Below are the code and all the weights of a small trained network. Each question names an input and a class and asks about switching units off, where a switched-off unit gives its printed mean instead of its output.

import numpy as np


def w(rows, s, z=0):
    codes = np.array(rows[::2]) - 128.0
    scale = np.full(codes.shape[1], s)
    scale[-1] = z or s
    return codes * scale


def norm(h):
    return h / np.sqrt((h * h).mean(-1, keepdims=True) + 1e-5)


def f(y):
    return y / 2 * (1 + np.tanh(0.7978845608 * (y + 0.044715 * y**3)))


def log_softmax(a):
    a = a - a.max(-1, keepdims=True)
    return a - np.log(np.exp(a).sum(-1, keepdims=True))


def net(x, mask):
    res = np.array(x, float).reshape(1, 3) / 4 @ E
    u = 0
    for l in range(2):
        y = f(norm(res) @ A[l][:, :-1].T + A[l][:, -1])
        res = res + np.where(mask[u : u + 11], y, B[l][:, -1]) @ B[l][:, :-1]
        u += 11
    return log_softmax(norm(res)[-1] @ U[:, :-1].T + U[:, -1])


A, B = {}, {}
E = w([
[51,179,63,5,196,228,195],'x0',
[20,159,93,156,44,49,188],'x1',
[94,213,203,49,158,59,55],'x2',
],0.0012)
A[0] = w([
[63,174,69,45,212,196,193,251],'0.n1',
[94,126,128,111,106,82,184,71],'0.n2',
[112,225,200,70,145,62,62,167],'0.n3',
[133,122,117,116,117,127,116,117],'0.n4',
[163,89,199,215,81,66,91,141],'0.n5',
[2,121,119,135,62,43,223,99],'0.n6',
[123,126,130,114,102,145,115,100],'0.n7',
[90,170,65,118,84,65,172,45],'0.n8',
[102,85,102,120,149,123,113,5],'0.n9',
[158,36,32,185,127,160,163,117],'0.n10',
[205,107,165,138,179,207,78,232],'0.n11',
],0.002,0.0014)
B[0] = w([
[148,61,117,142,94,23,107,250],'0.n1',
[135,162,103,157,130,172,70,114],'0.n2',
[147,108,139,178,50,160,190,169],'0.n3',
[138,142,123,137,140,121,137,124],'0.n4',
[102,61,75,77,181,56,150,168],'0.n5',
[89,186,63,186,67,174,4,153],'0.n6',
[130,129,133,126,138,137,131,119],'0.n7',
[118,156,112,167,125,194,50,115],'0.n8',
[132,155,187,114,165,180,136,94],'0.n9',
[116,187,222,99,64,108,149,168],'0.n10',
[109,168,59,136,54,92,112,201],'0.n11',
],0.0021)
A[1] = w([
[138,125,128,173,100,197,52,160],'1.n1',
[208,100,175,122,205,195,87,60],'1.n2',
[196,97,177,131,203,206,92,1],'1.n3',
[63,173,80,57,195,211,196,87],'1.n4',
[152,52,60,216,110,221,210,87],'1.n5',
[97,205,207,76,163,60,52,126],'1.n6',
[99,225,252,66,173,83,71,79],'1.n7',
[234,128,154,109,205,211,88,78],'1.n8',
[50,177,89,53,206,200,191,90],'1.n9',
[148,102,107,90,90,80,180,176],'1.n10',
[213,102,174,118,215,199,87,81],'1.n11',
],0.0028,0.0019)
B[1] = w([
[120,129,141,73,180,90,148,134],'1.n1',
[31,140,103,153,81,94,143,113],'1.n2',
[74,159,111,174,48,93,134,77],'1.n3',
[194,80,196,194,97,18,75,183],'1.n4',
[106,230,252,152,145,184,174,232],'1.n5',
[141,123,124,174,143,216,200,180],'1.n6',
[126,143,181,186,111,200,211,146],'1.n7',
[33,184,65,134,74,112,91,134],'1.n8',
[208,55,158,226,116,51,86,182],'1.n9',
[89,147,116,106,176,157,90,255],'1.n10',
[30,163,63,161,75,102,122,129],'1.n11',
],0.0031,0.0013)
U = w([
[206,32,142,161,143,22,94,166],'0',
[20,192,34,154,55,121,87,165],'1',
[145,171,225,158,128,219,220,157],'2',
[145,120,79,2,201,181,107,9],'3',
],0.0076,0.0016)

Each question gives the input, the list of numbers given to net, and the class t.
The units are the neurons (one row each of A and B). Each row of codes is followed by its name. A weight is (code - 128) times the scale printed after its matrix; where a second scale follows, it is the last column's (A, B and U).
mask holds one flag per neuron, layer by layer. A switched-off neuron (its flag False) gives its mean, the last column of its row in B, instead of its output. The means were averaged over made-up inputs and are rounded, as every weight is.
A unit's drop is (log p(t) with every unit on - log p(t) with that unit switched off) / (log p(t) with every unit on - log p(t) with every unit switched off).
The circuit of an input: a set's keep is (log p(t) with only the set's units on - log p(t) with every unit switched off) / (log p(t) with every unit on - log p(t) with every unit switched off). Starting from the 12 units with the biggest drops (on a tie, the unit counted first), units are removed one at a time, each time the one whose removal leaves the highest keep (on an exact tie, the one counted first), for as long as the keep stays at least 0.8.
units of the circuit, in order: the units of the circuit, biggest drop first
unit that matters most: the unit with the biggest drop
k most important neurons of layer l: the k neurons of layer l with the biggest drops, biggest first
drop of u: that unit's drop, to one decimal
input [-6,-4,-8], class 2: units of the circuit, in order : [1.n5; 0.n1]
input [2,-7,8], class 2: units of the circuit, in order : [1.n7]
input [-3,4,-3], class 1: 2 most important neurons of layer 0 : [0.n6; 0.n1]
input [8,4,-8], class 0: units of the circuit, in order : [1.n9; 1.n4]
input [4,-6,6], class 1: units of the circuit, in order : [1.n8; 1.n11; 1.n2]
input [5,-2,8], class 2: 2 most important neurons of layer 1 : [1.n7; 1.n6]
input [-3,-1,2], class 3: 2 most important neurons of layer 0 : [0.n1; 0.n5]
input [1,-7,-6], class 1: units of the circuit, in order : [1.n8; 1.n11]
input [1,4,5], class 2: units of the circuit, in order : [1.n6; 1.n7]
input [4,3,4], class 0: 3 most important neurons of layer 1 : [1.n5; 1.n9; 1.n4]
input [3,-4,3], class 1: 2 most important neurons of layer 0 : [0.n10; 0.n5]
input [6,-3,7], class 2: 2 most important neurons of layer 0 : [0.n5; 0.n1]
input [8,-6,-4], class 0: units of the circuit, in order : [1.n4; 1.n9]
input [-4,6,-7], class 2: 2 most important neurons of layer 0 : [0.n1; 0.n11]
input [4,0,3], class 0: unit that matters most : 0.n10
input [2,2,4], class 2: 2 most important neurons of layer 0 : [0.n11; 0.n5]
input [7,-8,5], class 1: 3 most important neurons of layer 1 : [1.n8; 1.n11; 1.n2]
input [8,7,-8], class 0: 2 most important neurons of layer 0 : [0.n3; 0.n11]
input [2,1,-2], class 3: 2 most important neurons of layer 0 : [0.n1; 0.n3]
input [1,-4,3], class 1: most important neuron of layer 0 : [0.n10]
input [-3,-2,-5], class 2: drop of 1.n5 : 1.0
input [-2,1,-3], class 3: drop of 1.n7 : 0.2
input [2,-4,-1], class 1: drop of 0.n5 : 0.3
